Here is a tiny trained network, its code and every weight. The questions are about switching its units off for an input and a class, where a switched-off unit gives its printed mean instead of its output.

import numpy as np


def w(rows, s, z=0):
    codes = np.array(rows[::2]) - 128.0
    scale = np.full(codes.shape[1], s)
    scale[-1] = z or s
    return codes * scale


def f(y):
    return y / 2 * (1 + np.tanh(0.7978845608 * (y + 0.044715 * y**3)))


def log_softmax(a):
    a = a - a.max(-1, keepdims=True)
    return a - np.log(np.exp(a).sum(-1, keepdims=True))


def net(x, mask):
    res = np.array(x, float).reshape(1, 2) / 4 @ E
    y = f(res @ A[0][:, :-1].T + A[0][:, -1])
    res = res + np.where(mask, y, B[0][:, -1]) @ B[0][:, :-1]
    return log_softmax(res[-1] @ U[:, :-1].T + U[:, -1])


A, B = {}, {}
E = w([
[1,108,119],'x0',
[183,41,249],'x1',
],0.0097)
A[0] = w([
[116,124,102,200],'n0',
[189,144,169,38],'n1',
[83,160,63,86],'n2',
[134,96,159,158],'n3',
[18,156,140,158],'n4',
[225,77,222,168],'n5',
[135,47,211,173],'n6',
[118,117,178,100],'n7',
[131,172,125,113],'n8',
[174,91,198,203],'n9',
[165,135,117,139],'n10',
[20,137,38,254],'n11',
[141,151,52,195],'n12',
[140,137,99,152],'n13',
[140,138,167,188],'n14',
[147,154,162,56],'n15',
[3,51,181,138],'n16',
[112,121,132,92],'n17',
[114,131,94,194],'n18',
[59,88,189,138],'n19',
[156,150,120,86],'n20',
[105,148,106,168],'n21',
[98,165,114,199],'n22',
[131,58,134,107],'n23',
[110,100,125,153],'n24',
[117,138,169,100],'n25',
[132,170,103,133],'n26',
[134,127,93,169],'n27',
[209,97,131,122],'n28',
[166,105,169,194],'n29',
[128,107,141,98],'n30',
[123,81,104,94],'n31',
[121,147,137,97],'n32',
[150,164,161,102],'n33',
[78,196,105,182],'n34',
[192,93,191,167],'n35',
[144,81,134,186],'n36',
[195,96,142,44],'n37',
],0.016,0.0052)
B[0] = w([
[162,113,138,146],'n0',
[51,100,79,162],'n1',
[186,125,77,172],'n2',
[133,167,133,162],'n3',
[72,24,98,183],'n4',
[38,242,32,250],'n5',
[165,204,193,220],'n6',
[129,156,142,151],'n7',
[155,137,131,136],'n8',
[103,233,112,212],'n9',
[112,125,143,145],'n10',
[181,4,64,221],'n11',
[228,147,187,175],'n12',
[161,130,142,140],'n13',
[122,158,128,156],'n14',
[100,121,108,133],'n15',
[31,29,245,203],'n16',
[114,123,126,127],'n17',
[176,110,134,151],'n18',
[94,106,209,176],'n19',
[122,116,141,134],'n20',
[168,111,121,150],'n21',
[188,105,131,158],'n22',
[126,156,143,155],'n23',
[124,122,146,138],'n24',
[129,143,127,135],'n25',
[183,136,141,149],'n26',
[168,128,143,142],'n27',
[35,129,121,180],'n28',
[102,195,108,184],'n29',
[119,138,128,134],'n30',
[114,128,126,127],'n31',
[125,127,124,125],'n32',
[102,124,124,138],'n33',
[226,108,122,177],'n34',
[63,210,78,210],'n35',
[121,165,137,160],'n36',
[57,116,71,165],'n37',
],0.029,0.019)
U = w([
[207,76,45,48],'0',
[111,143,38,201],'1',
[113,174,195,2],'2',
[79,75,168,12],'3',
[181,139,164,251],'4',
[111,9,172,179],'5',
],0.011,0.0038)

Each question gives the input, the list of numbers given to net, and the class t.
The units are the neurons (one row each of A and B). Each row of codes is followed by its name. A weight is (code - 128) times the scale printed after its matrix; where a second scale follows, it is the last column's (A, B and U).
mask holds one flag per neuron, in row order. A switched-off neuron (its flag False) gives its mean, the last column of its row in B, instead of its output. The means were averaged over made-up inputs and are rounded, as every weight is.
A unit's drop is (log p(t) with every unit on - log p(t) with that unit switched off) / (log p(t) with every unit on - log p(t) with every unit switched off).
The circuit of an input: a set's keep is (log p(t) with only the set's units on - log p(t) with every unit switched off) / (log p(t) with every unit on - log p(t) with every unit switched off). Starting from the 12 units with the biggest drops (on a tie, the unit counted first), units are removed one at a time, each time the one whose removal leaves the highest keep (on an exact tie, the one counted first), for as long as the keep stays at least 0.8.
circuit, biggest first: the units of the circuit, biggest drop first
top k neurons: the k neurons with the biggest drops, biggest first
drop when u is switched off: that unit's drop, to one decimal
input [0,2], class 2: circuit, biggest first	(n11)
input [4,3], class 3: top 2 neurons	(n16; n11)
input [0,8], class 2: top 2 neurons	(n6; n11)
input [-3,-2], class 4: top 2 neurons	(n11; n5)
input [-8,-6], class 0: top 2 neurons	(n6; n16)
input [0,6], class 2: top 2 neurons	(n6; n11)
input [8,6], class 3: top 2 neurons	(n16; n4)
input [-4,-2], class 4: top 2 neurons	(n5; n11)
input [0,5], class 2: top 2 neurons	(n11; n6)
input [8,-5], class 5: drop when n16 is switched off	0.6
input [5,3], class 5: drop when n5 is switched off	0.1
input [6,-4], class 5: drop when n16 is switched off	0.4
